Below is a small trained network, with its code and all its weights. Each question gives an input and a target symbol and asks what happens when units are switched off, that is, made to give their printed mean instead of their output.

import numpy as np


def w(rows, s, z=0):
    codes = np.array(rows[::2]) - 128.0
    scale = np.full(codes.shape[1], s)
    scale[-1] = z or s
    return codes * scale


def norm(h):
    return h / np.sqrt((h * h).mean(-1, keepdims=True) + 1e-5)


def f(y):
    return y / 2 * (1 + np.tanh(0.7978845608 * (y + 0.044715 * y**3)))


def softmax(a):
    e = np.exp(a - a.max(-1, keepdims=True))
    return e / e.sum(-1, keepdims=True)


def log_softmax(a):
    a = a - a.max(-1, keepdims=True)
    return a - np.log(np.exp(a).sum(-1, keepdims=True))


def net(x, mask):
    ids = ['ΓΔΛΣΨαβεζημξπτφω'.index(c) for c in x.split()]
    T = len(ids)
    res = E[ids] + P[:T]
    u = 0
    for l in range(2):
        r = norm(res)
        for j in range(3):
            rows = slice(3 * j, 3 * j + 3)
            q, k, v = (r @ M[l][rows].T for M in (Q, K, V))
            z = softmax(np.where(np.tri(T) > 0, q @ k.T / 3**0.5, -1e9)) @ v
            o = O[l][rows]
            res = res + np.where(mask[u + j], z, o[:, -1]) @ o[:, :-1]
        u += 3
        y = f(norm(res) @ A[l][:, :-1].T + A[l][:, -1])
        res = res + np.where(mask[u : u + 16], y, B[l][:, -1]) @ B[l][:, :-1]
        u += 16
    return log_softmax(norm(res)[-1] @ U[:, :-1].T + U[:, -1])


Q, K, V, O, A, B = {}, {}, {}, {}, {}, {}
E = w([
[102,119,122],'Γ',
[92,168,20],'Δ',
[101,119,121],'Λ',
[154,173,113],'Σ',
[106,117,135],'Ψ',
[103,146,83],'α',
[102,119,120],'β',
[145,94,105],'ε',
[101,117,131],'ζ',
[110,192,63],'η',
[155,157,156],'μ',
[181,146,178],'ξ',
[155,173,113],'π',
[102,119,122],'τ',
[103,234,201],'φ',
[2,146,177],'ω',
],0.019)
P = w([
[159,254,112],'0',
[124,217,114],'1',
[113,187,113],'2',
[114,164,110],'3',
[116,140,111],'4',
[118,115,110],'5',
[115,88,107],'6',
[110,60,103],'7',
[104,37,111],'8',
],0.005)
Q[0] = w([
[124,139,115],'0.h1',
[119,173,100],'0.h1',
[149,133,165],'0.h1',
[141,120,62],'0.h2',
[146,116,65],'0.h2',
[109,69,25],'0.h2',
[71,80,89],'0.h3',
[244,154,120],'0.h3',
[110,136,255],'0.h3',
],0.0081)
K[0] = w([
[123,113,147],'0.h1',
[124,86,193],'0.h1',
[149,181,140],'0.h1',
[181,199,121],'0.h2',
[176,191,137],'0.h2',
[137,245,77],'0.h2',
[166,191,105],'0.h3',
[59,57,194],'0.h3',
[240,1,105],'0.h3',
],0.007)
V[0] = w([
[119,206,154],'0.h1',
[5,76,9],'0.h1',
[96,190,169],'0.h1',
[128,128,128],'0.h2',
[230,215,132],'0.h2',
[128,128,128],'0.h2',
[96,148,85],'0.h3',
[19,175,241],'0.h3',
[128,128,128],'0.h3',
],0.003)
O[0] = w([
[120,144,42,246],'0.h1',
[86,25,154,35],'0.h1',
[91,136,39,222],'0.h1',
[128,128,128,128],'0.h2',
[121,123,253,252],'0.h2',
[128,128,128,128],'0.h2',
[126,179,150,153],'0.h3',
[173,144,253,182],'0.h3',
[128,128,128,128],'0.h3',
],0.0032,0.0016)
A[0] = w([
[122,158,148,46],'0.n1',
[231,141,10,13],'0.n2',
[125,138,135,100],'0.n3',
[207,227,185,117],'0.n4',
[219,209,142,116],'0.n5',
[67,87,216,88],'0.n6',
[160,181,34,106],'0.n7',
[211,192,107,102],'0.n8',
[140,124,84,116],'0.n9',
[190,185,1,76],'0.n10',
[149,153,180,70],'0.n11',
[147,107,56,85],'0.n12',
[5,121,121,106],'0.n13',
[145,212,80,2],'0.n14',
[180,66,244,167],'0.n15',
[128,128,128,128],'0.n16',
],0.0067,0.0049)
B[0] = w([
[112,102,176,110],'0.n1',
[216,155,82,125],'0.n2',
[112,119,145,119],'0.n3',
[102,36,167,254],'0.n4',
[60,54,122,225],'0.n5',
[103,142,54,123],'0.n6',
[57,156,63,144],'0.n7',
[48,85,98,184],'0.n8',
[157,143,116,123],'0.n9',
[88,154,33,143],'0.n10',
[133,58,165,129],'0.n11',
[177,147,141,116],'0.n12',
[87,147,29,164],'0.n13',
[21,78,161,121],'0.n14',
[154,137,2,163],'0.n15',
[128,128,128,128],'0.n16',
],0.0047,0.0051)
Q[1] = w([
[201,145,159],'1.h1',
[59,94,130],'1.h1',
[132,237,250],'1.h1',
[81,73,175],'1.h2',
[143,140,237],'1.h2',
[225,92,195],'1.h2',
[103,246,123],'1.h3',
[66,143,113],'1.h3',
[100,76,149],'1.h3',
],0.014)
K[1] = w([
[160,207,136],'1.h1',
[100,6,156],'1.h1',
[101,254,245],'1.h1',
[104,52,193],'1.h2',
[158,231,217],'1.h2',
[233,133,177],'1.h2',
[188,205,198],'1.h3',
[192,172,118],'1.h3',
[155,87,94],'1.h3',
],0.012)
V[1] = w([
[128,128,128],'1.h1',
[20,89,136],'1.h1',
[44,255,141],'1.h1',
[119,108,85],'1.h2',
[59,123,232],'1.h2',
[128,128,128],'1.h2',
[128,128,128],'1.h3',
[101,64,115],'1.h3',
[124,32,145],'1.h3',
],0.006)
O[1] = w([
[128,128,128,128],'1.h1',
[107,115,240,251],'1.h1',
[146,17,160,140],'1.h1',
[133,137,167,140],'1.h2',
[198,173,3,222],'1.h2',
[128,128,128,128],'1.h2',
[128,128,128,128],'1.h3',
[184,150,139,138],'1.h3',
[157,110,193,100],'1.h3',
],0.0052,0.0027)
A[1] = w([
[116,164,131,85],'1.n1',
[208,100,221,141],'1.n2',
[221,97,225,127],'1.n3',
[136,44,83,73],'1.n4',
[215,144,90,255],'1.n5',
[211,204,241,197],'1.n6',
[157,240,35,94],'1.n7',
[129,121,126,117],'1.n8',
[135,47,63,111],'1.n9',
[127,127,127,125],'1.n10',
[126,132,131,127],'1.n11',
[89,251,88,93],'1.n12',
[117,114,172,157],'1.n13',
[157,110,128,77],'1.n14',
[181,173,102,148],'1.n15',
[169,128,147,124],'1.n16',
],0.011,0.007)
B[1] = w([
[111,168,124,108],'1.n1',
[70,94,172,229],'1.n2',
[28,82,175,233],'1.n3',
[88,131,51,156],'1.n4',
[62,89,150,254],'1.n5',
[254,84,119,211],'1.n6',
[207,143,96,180],'1.n7',
[121,130,124,123],'1.n8',
[84,78,52,190],'1.n9',
[127,128,128,127],'1.n10',
[128,128,127,126],'1.n11',
[174,146,183,183],'1.n12',
[164,98,130,183],'1.n13',
[80,175,136,112],'1.n14',
[125,82,137,149],'1.n15',
[92,134,150,133],'1.n16',
],0.009,0.0048)
U = w([
[111,144,110,79],'Γ',
[114,130,114,78],'Δ',
[175,241,87,221],'Λ',
[134,145,121,89],'Σ',
[104,138,105,92],'Ψ',
[127,19,254,156],'α',
[121,128,128,98],'β',
[80,162,84,78],'ε',
[147,170,81,131],'ζ',
[211,144,186,254],'η',
[119,150,123,79],'μ',
[130,140,128,79],'ξ',
[31,253,239,128],'π',
[104,134,112,125],'τ',
[129,131,115,82],'φ',
[212,34,4,145],'ω',
],0.011,0.0063)

Each question gives the input, a string of symbols that net reads in full, and the target symbol t.
The units are the heads (3 rows each of Q, K, V and O) and the neurons (one row each of A and B). Each row of codes is followed by its name. A weight is (code - 128) times the scale printed after its matrix; where a second scale follows, it is the last column's (O, A, B and U).
mask holds one flag per unit, layer by layer, with each layer's heads first. A switched-off unit (its flag False) gives its mean, the last column of its rows in O or B, instead of its output. The means were averaged over made-up inputs and are rounded, as every weight is.
A unit's drop is (log p(t) with every unit on - log p(t) with that unit switched off) / (log p(t) with every unit on - log p(t) with every unit switched off).
k most important neurons of layer l: the k neurons of layer l with the biggest drops, biggest first
which heads matter: for each layer, one digit per head in row order, 1 if its drop is at least 0.15 and else 0, layers parted by /
input ζ Ψ ζ μ μ μ Σ, target π: which heads matter => 000 / 110
input τ π μ ε μ μ μ τ, target π: which heads matter => 000 / 110
input π Λ μ α, target Λ: 3 most important neurons of layer 0 => [0.n4, 0.n5, 0.n8]
input μ Λ μ ε ε μ, target ω: which heads matter => 001 / 010
input ζ μ φ μ Ψ, target π: which heads matter => 000 / 010
input τ μ μ μ ε ζ ω, target π: which heads matter => 000 / 000
input μ ε ξ ε π, target Λ: which heads matter => 000 / 100
input μ β μ μ μ μ μ Ψ, target π: which heads matter => 000 / 110
input β μ β ω η ε μ Σ, target π: which heads matter => 011 / 110
input ε π ζ ε Σ, target Λ: most important neuron of layer 0 => [0.n10]
input π μ μ μ π, target π: 2 most important neurons of layer 0 => [0.n4, 0.n15]
input μ μ α φ ζ μ τ, target π: 4 most important neurons of layer 0 => [0.n4, 0.n5, 0.n15, 0.n8]
input ε π ε μ Λ, target π: which heads matter => 001 / 010
input μ Ψ μ φ η ε Ψ ε Λ, target Λ: which heads matter => 000 / 110
input μ τ φ μ μ μ Γ, target π: which heads matter => 000 / 110
input ε Σ ε ζ, target Λ: most important neuron of layer 1 => [1.n3]
input Γ μ ε ε Σ, target Λ: which heads matter => 000 / 100
input φ μ μ ζ φ ζ μ π, target π: 2 most important neurons of layer 0 => [0.n15, 0.n5]
input μ α ε Γ, target Λ: 2 most important neurons of layer 0 => [0.n13, 0.n8]
input μ φ μ Ψ μ ε π μ β, target π: 2 most important neurons of layer 0 => [0.n4, 0.n13]
input μ μ Λ, target π: 4 most important neurons of layer 0 => [0.n4, 0.n5, 0.n8, 0.n11]
input μ μ μ β, target π: 3 most important neurons of layer 0 => [0.n4, 0.n5, 0.n8]
input μ μ ζ, target π: 4 most important neurons of layer 0 => [0.n4, 0.n5, 0.n8, 0.n13]
input μ μ μ ζ ω ε Ψ, target Λ: 2 most important neurons of layer 0 => [0.n13, 0.n6]
